Each row has a class, written as a number after it.
[-145  -40  364  247  212  221  115  -17  -66  141 -300 -109 -122   74
  -64   53 -126  -49 -624  122   20 -150   59  183   36  152  -84  242
  194 -166 -229  -37 -173   25 -162  -36]	8
[ 165 -216  -89  105  -34  -60 -209  129   52   43   65   65 -134  138
  179  -69 -138   12  271   70   13   81  130 -246  122 -446  -18  -15
   67  -90  -50  290  163  -97 -129  320]	0
[  28  322  205   66  -21 -342  -30 -267 -340  412  127  120  226   82
  253  201   53 -317 -304 -204   27  409 -113  -45  132  -78 -197  182
   12 -156  148  -43  -28   13  143   -4]	7
[  83   70  134 -174   22  154   24   78 -187 -220  205  180 -147  -18
  183  -45  300 -135   20  -97  108  -22   53 -256   93   17  -19  -66
  131  259  -41 -288  128  157  -93 -460]	0
[ -74 -184  212  247  329  177   53  -55   23  101 -383    6    3   27
 -156   39 -221   37 -493  186   -6 -230   72  221  -24  159  -63  111
    9 -187 -187  -16 -309  -23  -62   27]	0
[-176  155   81  -27  -41  127   84 -375   25 -136 -351  -89  -22  -15
 -174  -28   76  -69 -547   18  -84  -20  -20  170 -123  202  -14  128
   85  107 -259 -251   65  -20 -378  -56]	3
[  37   93  -88  -28  113 -392 -166 -168 -160  280  189  158  363   36
  304  126   17 -131  131 -117  -23  287   -2   -2  180  -99  -66   14
 -155 -347   86   60 -103 -126   75   57]	4
[ 105  108  184  170 -189 -348  -85  -85  111  142   73 -174  -32  150
  -62  -46  -80   -2   83   82  -23  222  -21 -187    8 -215   79  192
   46    5  188  159  307  -22  -65  126]	4
[  19  123   70  -79  214 -329   23 -273 -261  491   68  122  242  188
  350  219  -30 -426 -224 -197  -53  277  -49  -87  174 -133  -92   64
 -102 -334   57  -41   -4  -17   77  -63]	7
[-365  130  117  174 -192 -266  -31 -223  -30  232 -161  114  207   91
   55 -223 -166   39  -75 -142   37   32 -233  -28  -25  120  -12  175
  258  -20  -24 -239  319    8  337  169]	6
[-131 -114  293  205  380  125  122 -144  -35  294 -382  -25  -20  110
  -98  127 -269  -69 -702   74  -40 -182   14  234  -30  187 -122  133
   39 -236 -289  -40 -240   35  -34   20]	2
[  -6  328  115   46  133 -183 -240  130 -234  181   91  -58  -91  -25
 -442   57   34  346  258   79  -67  150   -7  167   17   70  -75   24
   68   69   -3   21 -208  137 -269 -295]	2
[ -70  541  492   55   55  -50  -55   59 -410  143   -6 -134 -250   52
 -566  -14   80  164 -229  -22  -82  191  -62  103   37  107 -199  189
  241  294  -28  -13 -161  229 -232 -372]	7
[  61  227   22  133  -29 -428 -311 -152 -222  336  172  155  239 -121
   96  178  108  -44  118  -85    8  467  -37    6   49  -72 -243   79
  -67 -144  166   75 -189  -65   73   54]	4
[-115 -286   63  133  368  156  -33   46  173  -66 -345  -51  -64   59
  -50   56 -189  217 -219  221  -26 -333  173  221  -39  185   53  -13
  -62 -248 -240   63 -336  -74 -161  102]	4
[ -78 -149  152  135  411   72  136 -141  194  204 -373 -110  187  102
  -65   84 -258   28 -503  155  -94 -303   73  321  -10  275  225   57
 -161 -392 -122   22 -311  -58  -82  -37]	5
[ -93  550  355   76  -73  -66 -197  201 -373   13   91 -122 -282  -19
 -652  -61  184  439  157   38  -72  173   36  220   40   97 -254  122
  251  346  120  108 -320  197 -332 -234]	7
[  52   28  -63 -284    2  209   54  153   98 -559  204   14    5   11
  100 -112  305   39  283  -75   26 -228  185  -51  204  171  192 -183
  -46  257   41 -255  -46   88 -148 -352]	0
[  89 -100   99  168   78 -222  -13 -173 -120  328 -144   18  -71  173
  195  107 -260 -243 -212  119   83  245 -140 -333  -21 -317  -41  188
   57  -69 -118   60  367  -71  170  156]	3
[-335  129  223  295 -297 -104 -157  -82 -185  157  -92  122   30  -82
  -39 -295 -105  161 -128 -137  103   31 -166  -45  -41  122 -215  190
  424  102  -93  -77  198   70  118  194]	2
[ 168   10  -87  283 -254 -341 -301   88  200   29  159  -53   40  -82
  -78  -20  -22  356  490  214   -6  175  109  -54   20 -259   78   64
    0 -119  153  288  140  -60 -160  212]	1
[-129  208   59  109 -111   -7   66 -389  245 -118 -245 -263  203  -60
 -345  -20  121    4 -333  193  -26  -27   13  269  -87  305  339  171
  -75   12  -19 -269   13  -74 -339 -167]	8
[-112  -41   35  151  281   -7   -7  -82  188   75 -322 -111  184  -14
 -138   38 -140  304 -128  223  -53 -265  122  377  -11  239  183   60
 -119 -371  -79  -12 -274  -46 -244  -40]	3
[  64 -138  -51   36  -16 -228  -73   28  253   -2   68 -196   70  236
  122 -116 -154  107  352  111  -63  -20  105 -100  127 -258  281   28
 -102 -218   44  194  298 -114 -153  208]	4
[-190  332  377 -167  182    9  115  114 -366  -22  -38 -164 -310  333
 -346    9    2   70 -162  -52  -73  -15  -22  134  111   77 -132  139
  166  211  -58 -120   -7  186 -129 -285]	4
[-128 -221   27   48  401   54  144  -76  269   75 -453  -79  172  148
   18  121 -274   96 -419  161 -118 -376  105  347  -12  232  241   63
 -160 -455 -214  -51 -235  -58  -37   21]	1
[-355  -12  101  256 -147 -120 -152 -194 -175  192 -198  230  140 -125
  -51 -202 -211  165 -178  -64  120   16 -206  -29  -68  149 -135  111
  316   70  -86 -201  114   15  272  167]	5
[  20  353   46  155 -112 -528 -352  -86 -260  416  362  100  187  -70
  226   65  194   -3  363  -60  -18  513    6  -34  123 -199 -201  153
   81 -282  203   57   92  -15 -131  -27]	4
[-313 -142  -16   70  -32 -177  -32 -230  -58  217 -210  193  270   54
  137 -158 -239  -46 -128 -147   78  -48 -207  -77   55  103   67   61
  148 -121  -82 -226  201  -48  360  145]	8
[   5  290  -47  -38  -52 -272 -246   24  -91  177  304   20  244   23
  277   68  228  -10  435 -101  -54  274  137  131  226  -96  -94   28
  -25 -368  184   56  -90  -35 -215   43]	6
[-107  256  161  172 -132   61   42 -362   -2  -42 -222 -116  -15  -46
 -147  -45   91 -101 -539  131  -64   74  -16  100  -67  106   22  294
  203   80 -218 -273  188    0 -366 -126]	0
[ -97  230  274  138 -102   25  183 -456  -37   22 -289 -181   22  -12
 -168   67  -15 -259 -870   86  -79   62 -129   48  -61  192   76  370
  140   20 -163 -224  143   15 -265 -176]	7
[  86  104  204  239 -176 -257  -33  -70   49  242  106 -234   28  107
  -65  -47  -45   21  100   84   38  180   -7 -138  104 -211  122  229
   75  -58  123  132  292    2 -150   23]	8
[-105  214  -71  309 -241 -210 -265 -365  139   13 -164 -104   95 -332
 -456  -29  125  271  -50  317  -33  222  -58  175 -280  177   54  210
   40  116   15 -152  -24  -88 -362  -87]	4
[-178  330  155  177 -237    7  -91 -350  -40  -20 -128  -97 -155 -147
 -290 -101  156   22 -400  135  -91  169  -11   96 -140  119  -74  236
  317  103 -133 -211  150   58 -552  -92]	7
[ -41  -63 -250   60   25  -56  -92 -369  190 -128 -252   36  159 -114
  -70   34   55   71 -147  236  -82   -9   43  130 -103  104  184   70
  -47 -105 -150 -274   10 -122 -343  -29]	0
[ 123   23  216  197    2 -331    0 -245  -54  388  -42   -8   67  122
    9   95 -233 -285 -308   83   54  305 -197 -277  -37 -200   33  210
    1  -41  110  122  289  -38  298  103]	5
[ -67  128   77  -18  135    5 -216  249 -358 -129  -16  136 -279  -28
 -447   57   12  365  165   40    5   99   36   62  -12   56 -304  -69
  137  398  -78  143 -463   44  -84  -77]	4
[-105   35  -84 -191  115  -65  -27  -49 -233  194  139  139  114  187
  493   92   79 -267  111 -226  -39  127   93   14  275 -125 -224  -28
   51 -306  -77 -117  -12  -32 -101   67]	6
[  17   32   25 -296   75  218   21   38 -294 -299  144  225 -160    4
  211   35  249 -116  -38 -162  127  -21   22 -206  126   48 -143 -137
   80  310 -140 -275   16  126  -61 -375]	3
[ 173   17  -22   91  -77 -334    0 -110  269  124  -25 -180  241  139
  -59   39 -120   88  125  182  -42   28   32  -43   16 -170  356  146
 -221 -218  208  214  117  -88   23   69]	1
[  54  450  235  216 -161 -342 -251 -146 -348  405  219   51  205 -141
  -76  132  184   15   -7  -95   43  478  -73   79   87  -48 -266  197
   25  -60  228   99 -220   14   -1  -33]	7
[  75  -38  -47  202 -130 -252 -246   30  246  124  142 -130    0   42
   62  -65 -108  202  358  137  -19  112  128  -98  102 -320  192   70
   39 -269   94  265  236  -47 -299  246]	7
[ -25  471  362   64   18  -50  -86   32 -318   41  -13  -42 -137  -37
 -711   66   86  245 -145   -3  -32  186  -54  210  -91  199 -220   27
   73  426  139   57 -416  157  -36 -209]	5
[ -79  -25  344  428  196   36   59 -153  -34  249 -402  -48   53  -31
 -389  170 -235  113 -648  182   87  -29  -74  310 -128  283 -117  205
   -2    7  -37  -10 -446  -12  100   41]	8
[  58  -38  -34 -279   86   70   27   17   -5 -356  144  148    3    1
   96   22  242  -59   79  -79   91  -65   39 -208   22  151  146 -175
 -123  294   17 -220 -105   24   96 -338]	4
[ -33  233  227   55  329 -135 -169   77 -396  368   86   -4 -254  114
 -276    9  -68  188  137  135 -104  211  -44   15   56 -122 -148   34
  184  -73 -193 -132   40  155 -273 -328]	7
[ -52   85  -19  -99  105 -175  -45 -100 -380  315  133  235   -8  149
  476  154   62 -240  -51 -183   36  269   38  -90  165 -211 -403   54
  167 -223 -124  -70   17   -6  -59   83]	1
[-334  113  188  312 -190 -280 -125 -201 -153  372 -166  163   82  -94
  -17 -152 -187   17 -172 -119   50  163 -270 -140  -98  134 -170  249
  382   13  -59 -161  250   83  289   85]	6
[ 140   76 -135   75  145 -397 -316 -176 -138  391  193  198  391  -98
  263  232   36  -61  213  -82   -1  352   -8   -7  101  -75  -71  -90
 -232 -330  109   61 -225  -92  126   46]	5
[  13  166 -150   63   14 -469 -325  -98  -43  257  234  116  341  -66
  220   97   95  104  419  -57  -27  330   82   94  130  -74  -33   -7
 -122 -334  180   97 -130  -98  -76   99]	4
[-298  -82  -93  391 -128 -335 -312 -194  -65  388  -83  272  108 -179
  125  -80 -259  189   53   21   84  216 -241 -137  -83  -67 -168  157
  338 -111 -125 -186  235  -52  262  272]	7
[  99  -63   37  131   24 -307    9 -175   68  260  -61  -78   62  182
  108  102 -211 -111  -48   70   43  141  -67 -170   38 -275   99  139
  -98 -203   53  116  315  -59   97  170]	3
[  68 -158 -359 -344  102   72 -187  176  111 -467  290  209   83  -48
  293  -99  245  180  616   22    8 -167  208  -83  202   82  234 -349
  -94  -25   46 -125 -110  -29 -144 -176]	5
[-389  -71 -127   64  -33 -257 -151 -206  -65  262 -209  225  214  -12
  278 -195 -220  126   78 -187   31  -23 -162  -46   12   27  -11   47
  222 -233 -187 -217  342   -2  181  198]	3
[ -83   -7  155  245  239   -1   51  -25  326   83 -374 -178  255   -9
 -302  104 -156  184 -321  145  -66 -258   55  419  -72  377  199  115
 -228 -211   21  118 -493  -70  -24  -41]	6
[ -85  148  231  158  -34  -18   59 -490 -162   96 -344   33  -95  -50
 -188   80  -49 -288 -899   88  -41  244 -189  -92 -237  141 -135  298
  195  201 -278 -219   78  -41 -120  -79]	4
[ -51  511  474  102  166 -136   33  -97 -452  311  -45  -98  -98   52
 -615  106    2   73 -345    9  -66  231 -182   79  -70  209 -181  183
  117  352   14 -115 -251  194   49 -448]	5
[-107 -181  126  -23  393  228  204  -58  125  -47 -490 -107   86  143
  -64   91 -176   44 -503  112  -27 -428  133  358   20  272  110   28
 -174 -288 -155    1 -384  -63 -175  -18]	3
[   6  174   97    4  212  -54 -128  127 -225    2   -8    2 -122   58
 -421  101  -20  263  111   57  -54   12    9  132   17  149 -115  -90
   -7  213  -69   11 -335  100 -109 -206]	2
[-301  -47   28  295  -33 -304 -231 -191 -203  415  -72  343   20  -57
  192 -146 -266   83  -51  -72   56  197 -226 -240  -62  -93 -203   98
  413 -112 -214 -193  308   18  261  236]	7
[  17 -202  153  277  410   24   84 -152  205  209 -458  -12  178   38
 -236  198 -284   29 -530  205   -3 -250   22  309 -126  204  139   56
 -284 -263  -41   36 -398  -50  152    8]	0
[  47   90  -54 -190 -117   89  -58   81   29 -412  233  130   28 -134
   54  -40  331  150  253  -70  107 -106   88  -80  105  189  180 -192
  -33  261   91 -217 -108   60  -76 -335]	7
[  72   97  176  184 -153 -215   -2  -42  133  169   48 -191    2  170
   23  -17  -66  -39   48   60   24  160  -10 -134   34 -216   87  212
   35  -53  123  124  272    1  -22  129]	6
[-124   79  317  402  140  -18 -156   54  -15  246 -218  -28 -120  -51
 -211  -16 -136  306 -267  271  -40   -3   58  283 -106   57 -132  232
  230 -250 -181   18  -59   67 -261  -13]	1
[  42   86  -19 -272  -32   42  -39   80   -9 -424  238   86  -57  -47
   45  -36  381   53  263  -55   81  -77  124 -136   69  146   89 -158
  -49  265  101 -184  -67   68 -120 -374]	4
[-348   38  -63  378 -238 -370 -403  -41    0  157  -12  195  119 -206
   23 -244 -153  380  319  -12   55  173 -143  -53  -96   31 -130  113
  342  -37  -60  -47  201  -51  168  322]	4
[-331  164   81  311 -209 -403 -215 -125   -3  290  -93   71  207 -113
   89 -226 -132  209  106  -16   -6   81 -163  -21  -89   78   -1  229
  333 -230  -59 -141  402   48   75   80]	1
[-323  172  219  456 -361 -336 -179 -159  -76  239 -139   91   87 -217
 -161 -182 -105  199  -75  -33   86  167 -244  -82 -248  175 -189  258
  361  199   82  -64  153    6  256  175]	4
[ -59  337  164 -123  146  -29   14  126 -197  -47  -10 -202  -50   54
 -506   28  101  332  238   25  -87  -33   41  240   44  187  -23  -22
  -51  218   63  -21 -299  117 -241 -334]	3
[-360   88  127  304 -248 -291 -202 -175  -58  209 -135  160  105 -131
  -44 -174 -150  146  -77 -136   72  108 -216  -91 -155  132 -149  155
  314  100  -34 -123  188    6  247  191]	4
[  86 -343 -165  -12  202 -186 -129  -48  114  203   73   65  -11  281
  411    4 -251  -71  220   62  -27   29   78 -224  133 -472  186 -108
  -86 -458 -139  138  438  -77  -14  327]	5
[ -30  482  479   96  130  -95  -23  -70 -458  308  -63    9 -180   13
 -643  104    9   77 -370  -29  -44  275 -140   79 -119  163 -272  116
  156  399   44  -16 -323  207   34 -333]	5
